Below are the code and all the weights of a small trained network. Each question names an input and a target symbol and asks about switching units off, where a switched-off unit gives its printed mean instead of its output.

import numpy as np


def w(rows, s, z=0):
    codes = np.array(rows[::2]) - 128.0
    scale = np.full(codes.shape[1], s)
    scale[-1] = z or s
    return codes * scale


def norm(h):
    return h / np.sqrt((h * h).mean(-1, keepdims=True) + 1e-5)


def f(y):
    return np.maximum(y, 0)


def softmax(a):
    e = np.exp(a - a.max(-1, keepdims=True))
    return e / e.sum(-1, keepdims=True)


def log_softmax(a):
    a = a - a.max(-1, keepdims=True)
    return a - np.log(np.exp(a).sum(-1, keepdims=True))


def net(x, mask):
    ids = ['ΦΨαγεηω'.index(c) for c in x.split()]
    T = len(ids)
    res = E[ids] + P[:T]
    r = norm(res)
    for j in range(2):
        rows = slice(3 * j, 3 * j + 3)
        q, k, v = (r @ M[0][rows].T for M in (Q, K, V))
        z = softmax(np.where(np.tri(T) > 0, q @ k.T / 3**0.5, -1e9)) @ v
        o = O[0][rows]
        res = res + np.where(mask[j], z, o[:, -1]) @ o[:, :-1]
    y = f(norm(res) @ A[0][:, :-1].T + A[0][:, -1])
    res = res + np.where(mask[2:14], y, B[0][:, -1]) @ B[0][:, :-1]
    return log_softmax(norm(res)[-1] @ U[:, :-1].T + U[:, -1])


Q, K, V, O, A, B = {}, {}, {}, {}, {}, {}
E = w([
[146,160,124,27],'Φ',
[135,85,184,13],'Ψ',
[118,121,165,52],'α',
[60,102,99,112],'γ',
[59,10,173,67],'ε',
[131,168,139,100],'η',
[87,48,20,119],'ω',
],0.012)
P = w([
[126,188,121,216],'0',
[141,117,48,17],'1',
[111,73,69,1],'2',
[96,65,68,4],'3',
[176,89,119,134],'4',
[173,92,112,128],'5',
[172,94,97,124],'6',
[159,96,108,109],'7',
[153,103,118,99],'8',
[161,125,104,93],'9',
[156,85,116,91],'10',
[156,101,96,83],'11',
[162,101,115,77],'12',
],0.0094)
Q[0] = w([
[51,145,131,19],'h1',
[228,145,93,205],'h1',
[254,51,114,239],'h1',
[190,157,85,140],'h2',
[42,144,227,212],'h2',
[150,233,147,228],'h2',
],0.0083)
K[0] = w([
[112,165,151,205],'h1',
[124,57,117,76],'h1',
[179,3,89,87],'h1',
[97,167,184,95],'h2',
[178,88,48,153],'h2',
[204,89,6,149],'h2',
],0.012)
V[0] = w([
[146,219,153,169],'h1',
[207,169,69,100],'h1',
[162,141,215,57],'h1',
[142,95,49,134],'h2',
[148,216,103,72],'h2',
[186,250,149,127],'h2',
],0.013)
O[0] = w([
[150,92,105,224,130],'h1',
[190,108,62,126,126],'h1',
[8,125,91,91,189],'h1',
[222,126,150,148,89],'h2',
[130,59,155,142,100],'h2',
[85,71,129,140,1],'h2',
],0.012,0.0075)
A[0] = w([
[141,166,206,92,251],'n1',
[95,86,169,60,210],'n2',
[89,174,104,136,149],'n3',
[124,183,175,113,89],'n4',
[143,101,75,57,119],'n5',
[182,237,79,82,191],'n6',
[173,118,132,239,73],'n7',
[248,106,156,223,27],'n8',
[170,45,61,217,23],'n9',
[103,164,154,64,131],'n10',
[94,141,110,223,208],'n11',
[159,80,75,166,27],'n12',
],0.013,0.0031)
B[0] = w([
[155,153,135,182,224],'n1',
[186,162,94,137,231],'n2',
[165,85,129,78,169],'n3',
[131,153,120,170,181],'n4',
[157,157,102,205,222],'n5',
[155,158,209,166,254],'n6',
[101,118,121,9,162],'n7',
[79,31,156,63,181],'n8',
[181,246,111,159,230],'n9',
[171,138,72,142,232],'n10',
[186,130,159,96,156],'n11',
[116,212,52,146,187],'n12',
],0.011,0.0088)
U = w([
[159,53,62,254,116],'Φ',
[60,91,116,91,89],'Ψ',
[83,28,153,189,178],'α',
[170,9,180,144,107],'γ',
[103,169,159,100,165],'ε',
[180,46,80,96,3],'η',
[178,33,137,178,132],'ω',
],0.0095,0.0052)

Each question gives the input, a string of symbols that net reads in full, and the target symbol t.
The units are the heads (3 rows each of Q, K, V and O) and the neurons (one row each of A and B). Each row of codes is followed by its name. A weight is (code - 128) times the scale printed after its matrix; where a second scale follows, it is the last column's (O, A, B and U).
mask holds one flag per unit, heads first, then neurons. A switched-off unit (its flag False) gives its mean, the last column of its rows in O or B, instead of its output. The means were averaged over made-up inputs and are rounded, as every weight is.
A unit's drop is (log p(t) with every unit on - log p(t) with that unit switched off) / (log p(t) with every unit on - log p(t) with every unit switched off).
The circuit of an input: a set's keep is (log p(t) with only the set's units on - log p(t) with every unit switched off) / (log p(t) with every unit on - log p(t) with every unit switched off). Starting from the 12 units with the biggest drops (on a tie, the unit counted first), units are removed one at a time, each time the one whose removal leaves the highest keep (on an exact tie, the one counted first), for as long as the keep stays at least 0.8.
circuit, biggest first: the units of the circuit, biggest drop first
most important unit: the unit with the biggest drop
top k neurons: the k neurons with the biggest drops, biggest first
which heads matter: for each layer, one digit per head in row order, 1 if its drop is at least 0.15 and else 0, layers parted by /
drop of u: that unit's drop, to one decimal
input η γ α ε η ε Ψ ε η Φ ε η Φ, target η: circuit, biggest first	[h1 n8 n7]
input α ε ε Φ ε, target α: circuit, biggest first	[h2]
input Ψ ε γ ε Φ ε Φ γ, target Ψ: circuit, biggest first	[h1 h2]
input γ ε Ψ ω Φ, target γ: which heads matter	10
input Φ Φ Φ Φ Φ, target Φ: circuit, biggest first	[h1 h2]
input η ε ω α ε η Φ α, target η: circuit, biggest first	[h1 n7 n8]
input γ ε γ, target γ: circuit, biggest first	[h1 n8]
input η ε ε ε ω γ η ω ε ε Φ Φ α, target η: circuit, biggest first	[h1 n8 n7]
input Ψ ω Ψ ε ε γ, target Ψ: circuit, biggest first	[h2 h1]
input α ε Φ ε ε α, target α: which heads matter	01
input η γ Φ ε η Ψ, target η: circuit, biggest first	[n7 n8 h1 n6]
input η ε α ε ε ε ε Ψ ε γ η Φ Ψ, target η: circuit, biggest first	[h1 n8 n7 n6]
input η ω ε η α η Φ η Φ, target η: top 2 neurons	[n7 n8]
input Ψ η ε, target Ψ: which heads matter	10
input Ψ Ψ η Ψ, target Ψ: which heads matter	10
input ε ε Φ Φ ε ε ε Φ ε ω, target ε: which heads matter	11
input Ψ Φ Φ Φ ε, target Ψ: which heads matter	11
input α α γ, target α: most important unit	h2
input η ε γ, target Φ: which heads matter	11
input Φ ε ε, target Φ: which heads matter	10
input Ψ ε η α ε Φ η, target Ψ: top 2 neurons	[n9 n6]
input Φ ε ε α, target Φ: circuit, biggest first	[h1]
input η ε η Φ Φ Ψ η η ε ε, target η: top 4 neurons	[n7 n8 n6 n9]
input ω ε η Φ, target γ: drop of h1	0.6
input Ψ ω η, target Ψ: drop of h1	0.3
input ε ε ω, target ε: drop of h1	0.3
input α Ψ ω ε Ψ Ψ ω Φ Φ, target α: drop of h2	0.8
input Ψ ε ε Φ ω Φ, target Ψ: most important unit	h2
